Here is a tiny trained network, its code and every weight. The questions are about switching its units off for an input and a class, where a switched-off unit gives its printed mean instead of its output.

import numpy as np


def w(rows, s, z=0):
    codes = np.array(rows[::2]) - 128.0
    scale = np.full(codes.shape[1], s)
    scale[-1] = z or s
    return codes * scale


def norm(h):
    return h / np.sqrt((h * h).mean(-1, keepdims=True) + 1e-5)


def f(y):
    return y / 2 * (1 + np.tanh(0.7978845608 * (y + 0.044715 * y**3)))


def log_softmax(a):
    a = a - a.max(-1, keepdims=True)
    return a - np.log(np.exp(a).sum(-1, keepdims=True))


def net(x, mask):
    res = np.array(x, float).reshape(1, 3) / 4 @ E
    u = 0
    for l in range(2):
        y = f(norm(res) @ A[l][:, :-1].T + A[l][:, -1])
        res = res + np.where(mask[u : u + 4], y, B[l][:, -1]) @ B[l][:, :-1]
        u += 4
    return log_softmax(norm(res)[-1] @ U[:, :-1].T + U[:, -1])


A, B = {}, {}
E = w([
[2,26,189],'x0',
[110,203,211],'x1',
[115,126,34],'x2',
],0.007)
A[0] = w([
[109,134,56,200],'0.n0',
[115,137,110,2],'0.n1',
[11,103,73,45],'0.n2',
[109,148,176,56],'0.n3',
],0.011,0.0037)
B[0] = w([
[255,24,27,252],'0.n0',
[51,109,144,84],'0.n1',
[101,25,93,243],'0.n2',
[105,107,158,134],'0.n3',
],0.0082,0.0031)
A[1] = w([
[181,188,201,210],'1.n0',
[181,172,168,36],'1.n1',
[53,123,129,253],'1.n2',
[251,130,99,181],'1.n3',
],0.012,0.004)
B[1] = w([
[41,141,74,195],'1.n0',
[124,124,8,142],'1.n1',
[176,103,204,179],'1.n2',
[144,221,169,254],'1.n3',
],0.013,0.0079)
U = w([
[171,155,108,253],'0',
[171,17,215,211],'1',
[253,129,102,40],'2',
[131,12,51,92],'3',
[67,157,79,39],'4',
[51,82,226,10],'5',
],0.011,0.0048)

Each question gives the input, the list of numbers given to net, and the class t.
The units are the neurons (one row each of A and B). Each row of codes is followed by its name. A weight is (code - 128) times the scale printed after its matrix; where a second scale follows, it is the last column's (A, B and U).
mask holds one flag per neuron, layer by layer. A switched-off neuron (its flag False) gives its mean, the last column of its row in B, instead of its output. The means were averaged over made-up inputs and are rounded, as every weight is.
A unit's drop is (log p(t) with every unit on - log p(t) with that unit switched off) / (log p(t) with every unit on - log p(t) with every unit switched off).
The circuit of an input: a set's keep is (log p(t) with only the set's units on - log p(t) with every unit switched off) / (log p(t) with every unit on - log p(t) with every unit switched off). Starting from all 8 units, units are removed one at a time, each time the one whose removal leaves the highest keep (on an exact tie, the one counted first), for as long as the keep stays at least 0.8.
circuit, biggest first: the units of the circuit, biggest drop first
unit that matters most: the unit with the biggest drop
k most important neurons: the k neurons with the biggest drops, biggest first
top k neurons in layer l: the k neurons of layer l with the biggest drops, biggest first
drop when u is switched off: that unit's drop, to one decimal
input [1,1,7], class 1: top 2 neurons in layer 1 : (1.n0, 1.n1)
input [3,6,3], class 1: 3 most important neurons : (1.n2, 1.n3, 1.n0)
input [2,0,1], class 3: 2 most important neurons : (1.n3, 0.n2)
input [6,4,1], class 1: 2 most important neurons : (1.n2, 1.n0)
input [5,6,8], class 1: circuit, biggest first : (1.n2)
input [7,8,6], class 1: circuit, biggest first : (1.n2, 1.n0)
input [-3,1,-4], class 4: 2 most important neurons : (1.n0, 0.n0)
input [0,3,-3], class 4: 3 most important neurons : (1.n0, 0.n2, 1.n1)
input [-7,8,-1], class 4: 2 most important neurons : (1.n0, 0.n0)
input [-1,4,-7], class 4: 2 most important neurons : (1.n0, 1.n1)
input [7,2,6], class 1: top 3 neurons in layer 1 : (1.n2, 1.n0, 1.n1)
input [7,6,2], class 1: top 3 neurons in layer 1 : (1.n2, 1.n0, 1.n3)
input [-4,1,-8], class 4: drop when 1.n0 is switched off : 0.4
input [8,8,7], class 1: unit that matters most : 1.n2
input [-1,4,-4], class 4: drop when 1.n0 is switched off : 0.2
input [-6,5,-2], class 4: drop when 1.n0 is switched off : 0.5
input [-5,8,-4], class 4: drop when 1.n0 is switched off : 0.5
